Below is a small trained network, with its code and all its weights. Each question gives an input and a class and asks what happens when units are switched off, that is, made to give their printed mean instead of their output.

import numpy as np


def w(rows, s, z=0):
    codes = np.array(rows[::2]) - 128.0
    scale = np.full(codes.shape[1], s)
    scale[-1] = z or s
    return codes * scale


def f(y):
    return y / 2 * (1 + np.tanh(0.7978845608 * (y + 0.044715 * y**3)))


def log_softmax(a):
    a = a - a.max(-1, keepdims=True)
    return a - np.log(np.exp(a).sum(-1, keepdims=True))


def net(x, mask):
    res = np.array(x, float).reshape(1, 8) / 4 @ E
    y = f(res @ A[0][:, :-1].T + A[0][:, -1])
    res = res + np.where(mask, y, B[0][:, -1]) @ B[0][:, :-1]
    return log_softmax(res[-1] @ U[:, :-1].T + U[:, -1])


A, B = {}, {}
E = w([
[165,185,232,148],'x0',
[144,110,206,191],'x1',
[154,226,96,118],'x2',
[143,82,181,255],'x3',
[199,202,142,116],'x4',
[123,114,40,135],'x5',
[254,31,195,117],'x6',
[119,98,214,68],'x7',
],0.0074)
A[0] = w([
[149,79,70,108,169],'n0',
[156,145,109,141,103],'n1',
[145,118,169,168,197],'n2',
[108,102,150,176,152],'n3',
[137,81,85,149,79],'n4',
[99,157,205,136,87],'n5',
[111,99,70,151,167],'n6',
[125,171,152,76,152],'n7',
[75,149,169,133,253],'n8',
[115,46,118,154,224],'n9',
[102,157,65,178,172],'n10',
[77,130,113,144,205],'n11',
[1,110,140,113,246],'n12',
[113,109,182,159,183],'n13',
[178,122,154,180,145],'n14',
[78,183,92,70,180],'n15',
[140,113,122,137,88],'n16',
[183,126,142,121,61],'n17',
[175,117,161,162,158],'n18',
[135,175,138,79,155],'n19',
[78,135,88,131,121],'n20',
[96,61,121,113,109],'n21',
[107,138,91,167,148],'n22',
[159,143,132,134,106],'n23',
[126,101,145,151,67],'n24',
[211,98,157,164,129],'n25',
[122,79,140,131,118],'n26',
[65,127,199,154,170],'n27',
[101,112,185,158,157],'n28',
[166,113,155,175,183],'n29',
],0.016,0.0052)
B[0] = w([
[84,101,117,110,187],'n0',
[72,160,139,114,140],'n1',
[187,70,150,120,202],'n2',
[169,146,103,96,184],'n3',
[78,137,122,78,159],'n4',
[175,202,105,82,184],'n5',
[88,78,165,73,184],'n6',
[126,176,59,164,182],'n7',
[228,119,88,156,202],'n8',
[147,102,86,76,218],'n9',
[102,56,179,136,204],'n10',
[136,56,151,136,186],'n11',
[163,94,127,144,250],'n12',
[198,97,124,128,201],'n13',
[140,118,167,90,201],'n14',
[87,88,109,206,237],'n15',
[112,129,169,90,128],'n16',
[92,141,152,155,157],'n17',
[184,80,194,137,199],'n18',
[89,187,52,193,185],'n19',
[109,96,197,121,183],'n20',
[134,125,125,74,177],'n21',
[104,91,155,145,169],'n22',
[112,147,142,128,142],'n23',
[150,157,113,129,147],'n24',
[163,72,192,141,223],'n25',
[115,149,89,97,164],'n26',
[254,176,109,131,209],'n27',
[226,113,105,139,195],'n28',
[162,64,151,103,203],'n29',
],0.0093,0.012)
U = w([
[182,74,80,165,89],'0',
[117,77,124,55,123],'1',
[74,191,207,124,2],'2',
[35,127,224,136,80],'3',
[169,179,148,148,231],'4',
[158,38,181,158,204],'5',
[137,120,11,201,182],'6',
[215,119,123,132,31],'7',
],0.011,0.0053)

Each question gives the input, the list of numbers given to net, and the class t.
The units are the neurons (one row each of A and B). Each row of codes is followed by its name. A weight is (code - 128) times the scale printed after its matrix; where a second scale follows, it is the last column's (A, B and U).
mask holds one flag per neuron, in row order. A switched-off neuron (its flag False) gives its mean, the last column of its row in B, instead of its output. The means were averaged over made-up inputs and are rounded, as every weight is.
A unit's drop is (log p(t) with every unit on - log p(t) with that unit switched off) / (log p(t) with every unit on - log p(t) with every unit switched off).
The circuit of an input: a set's keep is (log p(t) with only the set's units on - log p(t) with every unit switched off) / (log p(t) with every unit on - log p(t) with every unit switched off). Starting from the 12 units with the biggest drops (on a tie, the unit counted first), units are removed one at a time, each time the one whose removal leaves the highest keep (on an exact tie, the one counted first), for as long as the keep stays at least 0.8.
units of the circuit, in order: the units of the circuit, biggest drop first
k most important neurons: the k neurons with the biggest drops, biggest first
drop when u is switched off: that unit's drop, to one decimal
input [8,8,0,8,8,8,2,5], class 7: units of the circuit, in order -> n5
input [-3,-8,-3,-6,-1,0,0,2], class 6: units of the circuit, in order -> n15; n19; n25
input [4,6,8,-1,-1,-8,-4,-4], class 4: units of the circuit, in order -> n5; n12
input [7,1,-7,7,7,-7,4,-5], class 7: 4 most important neurons -> n5; n27; n28; n3
input [5,-7,0,1,-4,-1,-7,1], class 6: units of the circuit, in order -> n25; n15
input [-7,-5,8,-7,-7,2,-6,-7], class 5: 2 most important neurons -> n12; n11
input [-7,0,-3,2,-6,8,-5,-6], class 1: 3 most important neurons -> n4; n9; n6
input [-5,-5,3,-3,-3,1,-4,-4], class 5: 2 most important neurons -> n12; n11
input [-8,-7,0,-5,8,5,-8,6], class 6: 2 most important neurons -> n19; n15
input [-5,-3,0,-3,-6,-1,-3,-2], class 5: 3 most important neurons -> n12; n15; n11
input [-7,-8,7,-8,-7,6,0,-2], class 5: 2 most important neurons -> n15; n12
input [6,-4,-2,-5,-8,-5,-8,-7], class 5: 2 most important neurons -> n20; n10
input [-4,-4,5,3,0,6,-6,6], class 3: drop when n12 is switched off -> -0.2
input [-8,4,8,1,-3,-1,4,8], class 1: most important neuron -> n15
input [-3,-1,4,4,7,-8,-4,-1], class 4: drop when n12 is switched off -> 0.2
input [0,-4,-5,-2,1,6,-7,-6], class 5: drop when n11 is switched off -> 0.2
